((6.16, -3.55, 5.12, -4.51, -3.17, 6.27, 0.60), (-1.13, -1.85, 5.67, -1.54, 5.58, 5.14, 7.03), (5.51, -1.65, 5.08, -4.44, 2.04, 7.61, 3.26)) 2.04
((0.40, 1.89, 3.06, 0.27, 0.40, 0.06, 0.17), (3.90, 1.21, 1.71, 1.83, 2.87, 0.04, 3.21), (2.59, 4.59, 7.23, 1.06, 1.88, 0.02, 1.74)) 1.88
((2.01, 0.43, 0.27, 2.35, 6.40), (-1.92, -1.84, -1.02, 1.34, -2.50), (-0.09, 2.95, 1.75, 0.59, 1.71)) 1.75
((-5.98, 1.81, 1.76, 4.55, -5.75, -3.28), (5.46, 2.36, -5.25, 3.83, 3.84, 6.14), (1.75, 3.94, 0.14, 2.38, -5.43, -5.81)) 2.38
((-2.39, 0.53, 3.82, -2.36), (0.66, -5.38, 1.08, 5.96), (4.20, 3.55, -2.33, 1.53)) 3.55
((0.15, -0.61, -3.11, -5.65, -6.34), (-1.27, -2.89, -6.46, 1.96, -4.15), (1.50, 3.04, -2.55, 5.48, -4.15)) -2.55
((0.20, -1.88, -1.61, -1.23, 0.19, 1.50, -1.51), (-2.02, 3.62, -1.13, -2.96, 6.64, -3.88, -3.36), (-0.04, -2.08, -1.35, -1.26, -0.40, 1.45, -1.33)) -0.40
---
array([[580, 289, 328, 386],
       [242, 771, 424, 313],
       [621, 298, 618, 463]]) Answer: 771

array([[ 42, -49,  -3, -33,   0],
       [-26, -10,  12,   2,  16]]) Answer: -49

array([[-16, -17, -40, -35, -17, -34, -23],
       [-20, -20,  28, -24, -30, -42, -20]]) Answer: -17

array([[150, 141, 152, 177, 135, 156],
       [200, 226,  18, 194, 102, 213]]) Answer: 141

array([[8, 8, 1, 6, 6, 4, 4],
       [5, 3, 5, 3, 5, 5, 7]]) Answer: 8

array([[-21, -25, -36, -18],
       [  0,  33,  -9,  16],
       [ 30,  -1,   4,  -4]]) Answer: 33
---
Input: [-169.840   67.315   44.023   14.481  138.764]
Output: -169.840
Input: [ 148.703   55.963 -140.598  -66.525]
Output: 148.703
Input: [-0.16 -0.16  0.11 -0.01]
Output: -0.16
Input: [ 0.14 -0.14 -0.16 -0.18 -0.03 -0.17  0.01]
Output: 0.14
Input: [-0.07 -0.15  0.11 -0.07 -0.19 -0.03]
Output: -0.07
Input: [ 0.506  1.197 -1.347 -1.638 -1.913 -1.489  1.742]
Output: 0.506
Input: [-16.017 -14.243  11.726  -3.186 -10.982  -6.388 -18.644]
Output: -16.017
---
[[ 5.83 -3.76 -3.70 -5.80 -5.31 -0.13]
 [-0.54 -4.67  0.40 -2.91 -3.39  0.33]
 [-5.50 -4.54  2.66  4.38 -2.43 -0.28]
 [-3.36  2.14  1.29  4.44  4.25 -0.98]
 [ 0.05  3.90 -1.40  4.45  4.29 -0.81]
 [-1.23  3.51 -1.21  3.39  2.89 -1.23]] yields -0.13

[[-0.69  4.65 -0.11  4.23 -3.60 -4.88 -5.57  0.42  4.28 -3.74  4.30 -6.23
   4.32]
 [-2.32 -3.78  4.58  1.42 -1.98 -1.48  1.46  3.47  3.44 -4.47 -3.00  1.31
   0.47]
 [ 6.61 -5.28 -0.55  1.83 -3.19 -3.19  5.57  5.40 -4.60  6.48 -0.07  4.50
   5.01]
 [ 5.26  1.83  3.86 -4.76 -4.39  0.59  5.40 -1.05 -4.47  6.57  6.91 -4.83
   5.14]
 [ 2.68  0.91 -1.10  2.31 -0.33 -2.78  0.33  0.78  4.30  1.12  2.16 -5.99
  -4.49]
 [-3.95 -1.29 -2.28 -3.15  2.77  4.14 -3.62 -1.53 -1.86  1.85 -0.94  2.84
   1.43]
 [-1.36 -0.53 -1.42 -4.53  2.62 -5.41 -4.83  3.33  4.00  2.38 -0.70  0.99
   5.09]
 [-1.77  2.39 -5.91 -0.13 -7.04  1.69  3.52  3.91  1.93  5.85  1.11  0.41
   6.56]] yields 4.32

[[-0.13 -0.60 -1.23  2.44 -0.38 -0.26 -1.24  0.37]
 [-1.69 -0.13  3.17 -2.82 -0.45  4.32 -0.02  2.33]
 [-0.38  3.41 -2.29  1.92  0.08  1.58  0.31  2.27]
 [-0.02 -0.67  1.09 -0.28 -0.51  1.06  1.24  1.05]
 [ 1.09 -2.58 -0.43  1.52 -0.24 -1.04 -1.49 -1.19]
 [ 0.95 -1.20  0.63  0.35 -0.46  1.43  1.30  1.21]
 [ 1.29 -1.05 -0.70  1.86 -0.48 -0.88  2.25  0.26]
 [-0.92 -0.17  1.27 -0.56 -0.39  1.37  1.06  0.69]
 [-0.52  6.39 -3.02  1.36  0.59  2.95  1.72  3.43]] yields 0.37

[[ 3.17  2.43  5.30 -0.70 -4.59 -1.07 -0.11 -0.44 -3.02 -0.81  0.85]
 [ 3.94  1.58  3.57 -0.48 -5.40 -1.30 -2.04 -2.71 -3.13 -0.12 -0.43]
 [-1.06  0.36 -1.34 -0.75  2.87  0.25 -0.02  1.66  2.94  2.39 -3.11]
 [-3.30 -2.44 -4.37 -0.39  3.32  2.30  0.85  1.48  1.09  0.45 -1.54]
 [-4.36 -0.07 -2.40 -1.18  5.73  2.45  4.07  5.31  2.74 -0.18 -3.29]
 [-3.64 -0.35 -1.85 -1.50  4.55  2.20  3.28  4.84  2.21  0.75 -3.05]
 [ 2.36  3.30  1.96  0.34  0.35 -1.90 -2.59 -1.22  2.66  2.00 -2.12]
 [ 1.12 -1.37  1.50 -0.18 -2.77 -1.11 -1.47 -1.10 -1.41  1.56  3.08]] yields 0.85

[[-2.54 -1.39  5.88  2.17 -0.43 -0.40  2.17  2.10  1.00 -3.39 -0.44  0.69]
 [ 1.97 -0.63 -3.16 -0.74 -1.01 -1.11  2.79 -1.53 -3.63 -0.98 -0.38 -3.25]
 [ 1.30  0.46  0.20  0.52  0.26 -3.09  1.06  1.42  1.17  0.59  0.52 -1.67]
 [ 0.51 -0.35 -2.73  0.78 -0.77 -1.50 -4.60  1.78  2.40  2.48  0.76 -0.31]
 [-0.85  3.02  0.59  1.24 -0.47  1.80 -3.03 -1.69 -1.48  0.81  0.05  0.87]
 [-2.02 -0.23 -0.48  0.08 -0.15  0.16 -0.40 -0.76 -0.23  2.29 -1.81  1.71]
 [-2.39 -2.74  1.34 -1.24  0.00  3.13 -0.31  1.50 -2.37  0.23  1.13  1.40]
 [ 0.03 -1.26  0.44  1.18 -0.16 -1.11 -0.16 -0.27  0.70 -2.17  1.38  0.09]
 [ 1.05  0.95 -4.30 -1.54  0.37 -3.19 -1.70  1.35  1.00 -1.39 -1.26 -1.43]
 [-0.24 -0.83 -6.55  0.64  0.34 -3.19 -1.51  0.54 -2.12  2.33  0.97 -1.96]
 [ 1.16 -2.26  2.00  0.31  0.61  6.21  4.30  0.02  1.23 -3.57 -1.09
  -2.32]] yields 0.69
